Here is a tiny trained network, its code and every weight. The questions are about switching its units off for an input and a target symbol, where a switched-off unit gives its printed mean instead of its output.

import numpy as np


def w(rows, s, z=0):
    codes = np.array(rows[::2]) - 128.0
    scale = np.full(codes.shape[1], s)
    scale[-1] = z or s
    return codes * scale


def norm(h):
    return h / np.sqrt((h * h).mean(-1, keepdims=True) + 1e-5)


def f(y):
    return np.maximum(y, 0)


def softmax(a):
    e = np.exp(a - a.max(-1, keepdims=True))
    return e / e.sum(-1, keepdims=True)


def log_softmax(a):
    a = a - a.max(-1, keepdims=True)
    return a - np.log(np.exp(a).sum(-1, keepdims=True))


def net(x, mask):
    ids = ['ΓΞΣαδεζλμπω'.index(c) for c in x.split()]
    T = len(ids)
    res = E[ids] + P[:T]
    u = 0
    for l in range(3):
        r = norm(res)
        for j in range(2):
            rows = slice(3 * j, 3 * j + 3)
            q, k, v = (r @ M[l][rows].T for M in (Q, K, V))
            z = softmax(np.where(np.tri(T) > 0, q @ k.T / 3**0.5, -1e9)) @ v
            o = O[l][rows]
            res = res + np.where(mask[u + j], z, o[:, -1]) @ o[:, :-1]
        u += 2
        y = f(norm(res) @ A[l][:, :-1].T + A[l][:, -1])
        res = res + np.where(mask[u : u + 8], y, B[l][:, -1]) @ B[l][:, :-1]
        u += 8
    return log_softmax(norm(res)[-1] @ U[:, :-1].T + U[:, -1])


Q, K, V, O, A, B = {}, {}, {}, {}, {}, {}
E = w([
[178,123,133,92,68],'Γ',
[168,168,162,96,85],'Ξ',
[32,159,230,119,142],'Σ',
[182,139,13,80,223],'α',
[186,188,139,116,165],'δ',
[135,146,162,30,87],'ε',
[21,117,220,221,160],'ζ',
[128,93,73,136,247],'λ',
[178,166,100,8,151],'μ',
[121,66,109,197,136],'π',
[130,202,66,213,19],'ω',
],0.012)
P = w([
[47,142,146,95,111],'0',
[170,137,149,103,170],'1',
[9,149,106,61,110],'2',
[176,137,139,113,157],'3',
[44,78,117,52,51],'4',
[195,119,117,125,133],'5',
[45,67,184,41,89],'6',
[184,129,112,132,125],'7',
],0.011)
Q[0] = w([
[124,139,182,2,169],'L0H0',
[183,208,139,102,119],'L0H0',
[98,177,161,207,200],'L0H0',
[129,173,235,236,116],'L0H1',
[118,110,58,80,144],'L0H1',
[180,141,98,205,97],'L0H1',
],0.0072)
K[0] = w([
[246,103,218,99,214],'L0H0',
[184,254,159,43,112],'L0H0',
[49,155,172,204,150],'L0H0',
[122,60,250,170,191],'L0H1',
[131,169,82,103,63],'L0H1',
[192,55,164,134,125],'L0H1',
],0.0067)
V[0] = w([
[150,139,7,93,154],'L0H0',
[159,131,124,255,60],'L0H0',
[79,86,88,119,210],'L0H0',
[131,37,224,36,233],'L0H1',
[214,71,110,116,101],'L0H1',
[162,187,193,134,138],'L0H1',
],0.0036)
O[0] = w([
[187,141,66,24,189,112],'L0H0',
[94,156,227,202,241,3],'L0H0',
[122,184,74,151,213,52],'L0H0',
[121,192,67,162,86,95],'L0H1',
[253,86,50,127,133,20],'L0H1',
[39,92,65,132,144,173],'L0H1',
],0.0034,0.0016)
A[0] = w([
[129,58,74,171,66,25],'L0N0',
[165,183,160,134,180,3],'L0N1',
[93,184,88,142,83,113],'L0N2',
[209,55,130,253,103,22],'L0N3',
[67,80,157,156,2,168],'L0N4',
[206,66,196,187,124,115],'L0N5',
[77,143,157,171,223,74],'L0N6',
[222,241,137,189,140,39],'L0N7',
],0.0071,0.0055)
B[0] = w([
[152,101,101,173,99,138],'L0N0',
[134,139,207,82,168,131],'L0N1',
[120,94,154,130,126,178],'L0N2',
[75,44,108,67,44,147],'L0N3',
[129,185,135,149,200,254],'L0N4',
[178,90,72,108,148,148],'L0N5',
[159,179,97,94,145,149],'L0N6',
[169,143,254,179,117,165],'L0N7',
],0.0087,0.0062)
Q[1] = w([
[253,86,159,122,171],'L1H0',
[38,82,182,76,124],'L1H0',
[51,120,93,85,144],'L1H0',
[197,118,83,160,235],'L1H1',
[192,193,124,131,189],'L1H1',
[151,119,102,173,86],'L1H1',
],0.008)
K[1] = w([
[201,116,85,78,204],'L1H0',
[134,112,78,149,2],'L1H0',
[129,176,27,181,34],'L1H0',
[182,242,191,78,89],'L1H1',
[93,224,189,121,144],'L1H1',
[107,165,98,4,99],'L1H1',
],0.0064)
V[1] = w([
[97,81,227,3,251],'L1H0',
[143,195,81,136,83],'L1H0',
[94,71,160,95,103],'L1H0',
[75,38,73,130,173],'L1H1',
[87,209,26,230,103],'L1H1',
[128,103,143,56,228],'L1H1',
],0.0061)
O[1] = w([
[196,43,255,95,168,254],'L1H0',
[178,112,67,137,70,170],'L1H0',
[83,107,137,102,179,106],'L1H0',
[37,112,73,100,188,19],'L1H1',
[114,115,48,155,80,137],'L1H1',
[119,70,196,102,144,173],'L1H1',
],0.0067,0.003)
A[1] = w([
[91,89,142,87,119,124],'L1N0',
[185,110,84,130,192,152],'L1N1',
[70,166,2,119,72,24],'L1N2',
[127,134,107,79,125,187],'L1N3',
[98,158,131,172,168,234],'L1N4',
[118,121,104,169,90,43],'L1N5',
[137,76,153,192,182,2],'L1N6',
[90,157,96,103,115,82],'L1N7',
],0.016,0.003)
B[1] = w([
[142,52,98,135,119,209],'L1N0',
[6,107,230,143,138,200],'L1N1',
[76,254,73,115,162,253],'L1N2',
[119,81,148,125,80,207],'L1N3',
[165,89,35,87,101,211],'L1N4',
[154,128,112,164,184,161],'L1N5',
[163,82,148,125,243,167],'L1N6',
[156,168,59,172,208,191],'L1N7',
],0.0096,0.006)
Q[2] = w([
[131,88,138,92,165],'L2H0',
[76,193,85,46,148],'L2H0',
[180,99,131,249,226],'L2H0',
[175,131,108,36,199],'L2H1',
[175,182,144,243,115],'L2H1',
[94,61,86,245,138],'L2H1',
],0.011)
K[2] = w([
[158,102,129,94,131],'L2H0',
[109,148,70,71,153],'L2H0',
[158,58,156,249,162],'L2H0',
[199,101,152,180,124],'L2H1',
[131,204,136,78,100],'L2H1',
[103,173,92,126,160],'L2H1',
],0.015)
V[2] = w([
[66,81,210,163,52],'L2H0',
[106,240,148,47,65],'L2H0',
[36,161,163,209,201],'L2H0',
[197,29,174,211,252],'L2H1',
[16,176,233,134,113],'L2H1',
[160,153,182,153,164],'L2H1',
],0.0048)
O[2] = w([
[215,96,153,169,181,120],'L2H0',
[63,122,10,155,154,175],'L2H0',
[78,93,196,137,179,113],'L2H0',
[161,131,3,212,125,252],'L2H1',
[66,108,150,149,82,185],'L2H1',
[119,147,96,139,82,186],'L2H1',
],0.0067,0.0023)
A[2] = w([
[185,86,198,138,225,117],'L2N0',
[65,139,211,142,128,85],'L2N1',
[114,128,180,192,112,126],'L2N2',
[119,196,173,232,136,105],'L2N3',
[155,86,122,193,75,123],'L2N4',
[115,45,181,94,149,2],'L2N5',
[105,100,104,131,255,149],'L2N6',
[16,107,154,195,202,33],'L2N7',
],0.0099,0.0054)
B[2] = w([
[48,174,63,117,76,255],'L2N0',
[176,194,154,116,186,162],'L2N1',
[195,162,109,159,138,170],'L2N2',
[122,3,71,79,210,172],'L2N3',
[104,131,84,201,133,168],'L2N4',
[42,153,74,165,82,186],'L2N5',
[184,141,28,61,122,211],'L2N6',
[252,96,235,255,69,168],'L2N7',
],0.0079,0.0069)
U = w([
[187,152,174,31,217,169],'Γ',
[214,204,122,114,41,25],'Ξ',
[200,90,45,242,119,68],'Σ',
[77,132,104,208,1,17],'α',
[73,69,164,132,237,196],'δ',
[187,62,124,21,111,118],'ε',
[214,63,36,53,241,65],'ζ',
[89,249,74,141,144,252],'λ',
[48,160,194,207,104,161],'μ',
[81,19,89,180,159,120],'π',
[61,120,176,48,102,166],'ω',
],0.0096,0.0043)

Each question gives the input, a string of symbols that net reads in full, and the target symbol t.
The units are the heads (3 rows each of Q, K, V and O) and the neurons (one row each of A and B). Each row of codes is followed by its name. A weight is (code - 128) times the scale printed after its matrix; where a second scale follows, it is the last column's (O, A, B and U).
mask holds one flag per unit, layer by layer, with each layer's heads first. A switched-off unit (its flag False) gives its mean, the last column of its rows in O or B, instead of its output. The means were averaged over made-up inputs and are rounded, as every weight is.
A unit's drop is (log p(t) with every unit on - log p(t) with that unit switched off) / (log p(t) with every unit on - log p(t) with every unit switched off).
unit that matters most: the unit with the biggest drop
top k neurons in layer l: the k neurons of layer l with the biggest drops, biggest first
heads that matter: for each layer, one digit per head in row order, 1 if its drop is at least 0.15 and else 0, layers parted by /
drop when u is switched off: that unit's drop, to one decimal
input δ ω δ ω π, target λ: unit that matters most	L1H0
input π ω Σ λ Γ, target π: heads that matter	11 / 01 / 00
input Ξ ω π π ω μ ε δ, target Γ: heads that matter	00 / 00 / 00
input Ξ ω ω ε, target ε: heads that matter	01 / 00 / 00
input Ξ Ξ Σ π ε, target ζ: heads that matter	00 / 01 / 01
input Γ ε ω Ξ, target Ξ: heads that matter	00 / 00 / 00
input ζ ω δ Σ π, target ζ: heads that matter	10 / 00 / 00
input λ δ λ λ Γ, target π: heads that matter	00 / 01 / 00
input ε ζ δ Ξ Σ, target α: top 3 neurons in layer 2	(L2N5, L2N3, L2N7)
input α π ζ ω, target Σ: top 3 neurons in layer 1	(L1N2, L1N1, L1N7)
input ε δ Ξ, target ω: heads that matter	10 / 01 / 00
input ζ α Ξ ω, target Σ: heads that matter	00 / 10 / 00
input ε μ π π Γ Ξ λ α, target μ: top 3 neurons in layer 2	(L2N7, L2N0, L2N5)
input π Ξ Ξ Ξ, target Ξ: unit that matters most	L1N2
input ε Σ ζ ω ζ, target λ: top 3 neurons in layer 1	(L1N4, L1N1, L1N2)
input π λ δ, target ζ: heads that matter	10 / 11 / 01
input π Σ Σ Σ δ, target α: top 2 neurons in layer 1	(L1N2, L1N4)
input ω ω λ ω ε ω Ξ, target λ: heads that matter	00 / 11 / 00
input Ξ ε μ Ξ Ξ, target ε: heads that matter	11 / 00 / 10
input Ξ δ Ξ α ω ε λ, target λ: top neuron in layer 1	(L1N2)
input μ Σ μ, target ε: heads that matter	00 / 10 / 00
input ω ζ Ξ Γ ω δ Γ, target λ: top 2 neurons in layer 0	(L0N7, L0N0)
input ω ζ λ ζ Ξ δ ε ε, target ε: top 3 neurons in layer 1	(L1N1, L1N0, L1N7)
input ω ω δ δ Ξ μ, target ω: top 4 neurons in layer 1	(L1N1, L1N4, L1N7, L1N0)
input δ δ λ Ξ Σ, target π: top 2 neurons in layer 1	(L1N0, L1N1)
input Σ π Σ, target ζ: top 2 neurons in layer 1	(L1N4, L1N2)
input ω ω ω δ, target Γ: unit that matters most	L0N7
input δ π ε, target ζ: drop when L0N3 is switched off	0.4
input ω ε ε π, target π: drop when L2N5 is switched off	0.2
